In the rows, 128 means zero.
Each row is followed by its class. Each block has new classes.
[ 90 197 119 130 117  97 121 161 145 138 141 122 142 154 125 118  99 143
 192 130 155 154 144 122 117 154 177 137  85 155 121 113 105 159 118 142
 154 104 111 130 100 184 130 143 118 178 113 128 133 174 111  45 125 108
 194 126 139 148 132 115  32 145 108  57 120 141 127  67 158] -> [43]
[135 136 145 125  95 106 148 190 116 157 121 130 110 169  55 124 151 132
 126 112 153 120 123 136 196 185  93  87 171 146  80  96 134 118 110 160
  93 115 123  56 168 131 151 162 121 128 148 207 145 138 115 114 139  96
 116 111 117 110  97 109 132 137 153 150 146 164 138 133  98] -> [49]
[114 159 164 126 116 103 133 180 109 156 125  89 137 221  75 119  50 154
 160 134 149 149 142 143  99 154 139 125  98 126 121 105 118 138 117 151
 144 139 140 117 169 160  73 137 120 166 100 129 131 140  91  91 159 129
 145  84 126 185 120 149 101 118 141 110 118 148 126 102 130] -> [49]
[171  97  48 138  72 123 123 136 125  57 140 134 129  40 193 115 141 141
  83 166 119 131 107 128 151 142 132 121 173 118 145 159 151 125 138  90
 100 109 117 146  84  89 147 129 160  77 169 152  99 117 151 116 134 121
 117 162 133 100 128 101 159 119 117 165 132 131 138 118 115] -> [49]
[112 134 178 138 108 114 140 179  96 161 112 106 127 214  80 137  65 145
 169  91 120 131 127 157 103 145 142 126 102 132 112 113 134 147 124 150
 152 129 137 102 173 173  28 140 129 161 103 134 141 120  79 118 139 138
 145  95 116 201 126 126  91 113 138 147 132 142 120  94 125] -> [49]
[128 158 137 112  92 112 143 201 127 139 140 119 106 125 120 114 157 159
 146 134 141 179 102  98 134 150 114 114 118 155 145 101 152 146 148 158
 131 118 111 111  69 132 178 135 129 103 180 140 153 164 135  50 108 119
 174 159 157  96 104  76  53 146 134 114 122 151 135  74 132] -> [49]
[114 128 109 150 190 128 115  47 161 213 138 134 139 141 106 145 122  82
 155  99 136 100 151 152 147 119 101 135 144 120 101 127  80 117  83 119
 128 130 141  88 198 149  94 127 127 188 112 130 146  98 126 165 155 102
 109 116  95 149 168 154 163 128 119 156 137 135 105 178 147] -> [49]
[131  80 155 117 148 148 121  97 103 171  82 145 142 170 167 131  99 118
 137  65 108 108 156 150  62  75 128 164  85 103 114 129 119 101 137 138
 187 146 159 156 159 125  90 114 135 135 122  81 134  90 102 189 124 190
 128 145 109 159 159 156 147 112 126 109 101  78 139 124 142] -> [49]
[121 109 101 115 141 134 100  90 151 111 128 162 133  84 252 129 122 123
 157 114 111 122 142 105  58  66 118 165  72 127 140 167 133 127 154 136
 171 132 155 208  83 137 159 119  36 120 128  64 121 121 139 135 105 175
 148 167 147 124 174 140  97 116  97  98  98  89 148 110 166] -> [43]
[122 151  64 135 177 126 116  63 176 131 178 129 137  59 129 142 125  93
 172 138 155 135 154 132 165 114 125 132 120 145 116 126  95 136  90 129
 131  84 151 141 144 168 130 152 120 176 125 141 131 135 134 125 145  98
 123 140 113 102 164 140 135 125  94  98 134 114 110 146 147] -> [43]
[160  71 100 162 173 140 121  59 121 117 103 140 135 126 155 148  88 116
 108 128 118 104 133 163  90 111 127 160 154  89 161 169 125  89 117  99
 126 133 148 143 196 113  45 100 128 155 106  99 120  73 128 199 140 150
  82 135 114 154 169 180 216 106 129 156 122 123 112 169 125] -> [43]
[145  99 118 155  76 132 123 124 102  70  88  84 156 166 106 132  45 151
 101 166 115 120 130 175  90 159 158 124 160 114 114 145 139  98  77 117
 140 126 140 105 175 124  20 107 134 126 110 130  99 122 103 183 148 141
  96  99  98 203 129 195 180  74 151 148 119 128 133 136 106] -> [49]
[138 117  58 141 144 131 104  61 146 102 154 161 145  51 203 182 107 105
 150 148 128 118 136 128 119 119 130 157 121 115 125 164 111 126 126  98
 147 117 184 166 117 113 117 124 136 147 147 105 113 117 107 149 150 130
 114 153 134 122 171 152 151 125 108 111 129 110 141 142 161] -> [49]
[129 143 105 162 109  99 122 143 134 124 126  73 141 182  73 139  55 167
 162 147 159 134 125 164 170 189 116 115 147 129 100 122 107 124  54 135
 113 127 135  85 202 179  45 150 129 188 107 177 138 129  98 138 163 105
 121  82  94 174 135 154 129 125 138 131 145 159 120 132 107] -> [43]
[169  89 117 125  55 137 149 168  84 108  99 108 116 116 152 141 103 148
  79 121 115 115 121 146 127 152 109 107 149  95 117 114 179 122  92 144
  99 119 140 115 133  96 126 107 146  69 163 125 117 118 130 151 117 154
 114 134 135 121 112 127 167 113 141 174 129 132 155 113  93] -> [43]
[109 124 200 129 171 131 153 145 137 226 127 166 107 170  60 139 170 104
 152 101 126 121 129 129 166 116 114 140 104 119 122  90 114 131 166 151
 131 126 124 141 159 125 162 125 108 162 112 113 171 110 131 122 128 139
 125 123 133 127 133  97 116 166 145 126 138 125 103 134 109] -> [49]
[112 124 103 119 134 115 102  78 127 119 130 137 143  98 211 140 102 116
 163 103 120 116 143 114  65  67 136 161  76 118 125 148 132 133 145 120
 171 118 155 169  87 152 153  98 114 142 123  89 121 122 127 139  84 158
 155 162 134 133 151 155 108 119  82  78 105  91 145  98 176] -> [43]
[ 63 176 100 129 184 111 108  82 166 161 167 143 119  94 198 122 109 112
 190 134 149 155 155 106 109 100 143 146  80 131 147 127  93 157 129 111
 157 126 135 162 101 157 151 142 108 169 105 107 140 145 123 116 138 107
 160 137 137 136 142 132  66 134 103  67  93 108 124 124 163] -> [49]
[ 95 143 102 110 173 143 106  87 138 170 161 125 132 115 101 142 146  88
 153  88 156 120 151 154 168 113 136 119 166 122  93 125 106 138  91 159
 112 117 160  99 154 150 139 165 108 175 129 159 131 135 112 153 147 116
 116 124 111 128 132 157 157 131 106 115 142  96 128 163 137] -> [49]
